Below is a small trained network, with its code and all its weights. Each question gives an input and a class and asks what happens when units are switched off, that is, made to give their printed mean instead of their output.

import numpy as np


def w(rows, s, z=0):
    codes = np.array(rows[::2]) - 128.0
    scale = np.full(codes.shape[1], s)
    scale[-1] = z or s
    return codes * scale


def f(y):
    return np.maximum(y, 0)


def log_softmax(a):
    a = a - a.max(-1, keepdims=True)
    return a - np.log(np.exp(a).sum(-1, keepdims=True))


def net(x, mask):
    res = np.array(x, float).reshape(1, 3) / 4 @ E
    y = f(res @ A[0][:, :-1].T + A[0][:, -1])
    res = res + np.where(mask, y, B[0][:, -1]) @ B[0][:, :-1]
    return log_softmax(res[-1] @ U[:, :-1].T + U[:, -1])


A, B = {}, {}
E = w([
[158,175,115,12],'x0',
[128,55,254,96],'x1',
[216,212,192,174],'x2',
],0.0098)
A[0] = w([
[131,89,189,103,81],'neuron 0',
[73,101,102,100,79],'neuron 1',
[92,108,103,109,84],'neuron 2',
[103,111,204,66,94],'neuron 3',
[118,154,87,163,61],'neuron 4',
[108,72,130,248,47],'neuron 5',
[123,78,86,67,90],'neuron 6',
[160,172,142,77,166],'neuron 7',
[144,147,113,36,124],'neuron 8',
[92,99,105,121,71],'neuron 9',
[127,80,169,152,123],'neuron 10',
[104,97,98,98,151],'neuron 11',
[34,100,139,102,66],'neuron 12',
[123,109,112,120,253],'neuron 13',
[155,102,132,80,163],'neuron 14',
[197,194,169,157,73],'neuron 15',
[162,156,75,148,101],'neuron 16',
[109,84,89,109,88],'neuron 17',
[127,141,64,131,72],'neuron 18',
],0.015,0.007)
B[0] = w([
[97,216,85,80,216],'neuron 0',
[178,123,187,95,192],'neuron 1',
[172,125,180,67,172],'neuron 2',
[107,195,46,73,243],'neuron 3',
[107,215,103,79,177],'neuron 4',
[255,61,36,171,241],'neuron 5',
[202,125,198,132,206],'neuron 6',
[139,56,120,188,247],'neuron 7',
[145,11,5,221,249],'neuron 8',
[198,149,180,114,168],'neuron 9',
[79,202,27,96,208],'neuron 10',
[141,109,188,122,203],'neuron 11',
[171,139,158,106,204],'neuron 12',
[50,139,206,179,225],'neuron 13',
[102,116,62,158,204],'neuron 14',
[178,104,254,76,255],'neuron 15',
[111,167,132,100,212],'neuron 16',
[176,155,181,133,184],'neuron 17',
[99,247,89,94,190],'neuron 18',
],0.0078,0.0086)
U = w([
[202,115,249,110,82],'0',
[170,41,16,199,99],'1',
[73,243,53,81,98],'2',
[48,92,149,203,251],'3',
],0.012)

Each question gives the input, the list of numbers given to net, and the class t.
The units are the neurons (one row each of A and B). Each row of codes is followed by its name. A weight is (code - 128) times the scale printed after its matrix; where a second scale follows, it is the last column's (A, B and U).
mask holds one flag per neuron, in row order. A switched-off neuron (its flag False) gives its mean, the last column of its row in B, instead of its output. The means were averaged over made-up inputs and are rounded, as every weight is.
A unit's drop is (log p(t) with every unit on - log p(t) with that unit switched off) / (log p(t) with every unit on - log p(t) with every unit switched off).
The circuit of an input: a set's keep is (log p(t) with only the set's units on - log p(t) with every unit switched off) / (log p(t) with every unit on - log p(t) with every unit switched off). Starting from the 12 units with the biggest drops (on a tie, the unit counted first), units are removed one at a time, each time the one whose removal leaves the highest keep (on an exact tie, the one counted first), for as long as the keep stays at least 0.8.
circuit, biggest first: the units of the circuit, biggest drop first
top k neurons: the k neurons with the biggest drops, biggest first
drop when u is switched off: that unit's drop, to one decimal
input [-4,8,-7], class 2: top 2 neurons	[neuron 10; neuron 3]
input [6,8,-3], class 2: top 2 neurons	[neuron 3; neuron 0]
input [-7,5,5], class 1: circuit, biggest first	[neuron 5]
input [7,6,2], class 1: top 2 neurons	[neuron 8; neuron 7]
input [8,7,-7], class 1: top 4 neurons	[neuron 8; neuron 14; neuron 3; neuron 15]
input [8,5,-6], class 1: top 2 neurons	[neuron 8; neuron 14]
input [6,7,6], class 2: top 2 neurons	[neuron 3; neuron 0]
input [7,-5,6], class 1: top 2 neurons	[neuron 8; neuron 7]
input [6,-3,-5], class 1: top 3 neurons	[neuron 8; neuron 15; neuron 14]
input [-7,-6,8], class 0: top 2 neurons	[neuron 15; neuron 8]
input [-5,-7,5], class 2: top 2 neurons	[neuron 4; neuron 8]
input [4,5,3], class 2: top 2 neurons	[neuron 3; neuron 5]
input [4,-1,-1], class 1: top 2 neurons	[neuron 8; neuron 15]
input [-5,-7,-1], class 2: circuit, biggest first	[neuron 4]
input [5,6,-3], class 2: top 3 neurons	[neuron 3; neuron 0; neuron 5]
input [1,2,0], class 3: top 2 neurons	[neuron 5; neuron 18]
input [2,-3,5], class 0: drop when neuron 15 is switched off	0.4
input [-1,-4,6], class 0: drop when neuron 15 is switched off	0.6
input [7,2,-1], class 1: drop when neuron 8 is switched off	0.1
input [-6,5,0], class 1: drop when neuron 5 is switched off	1.9
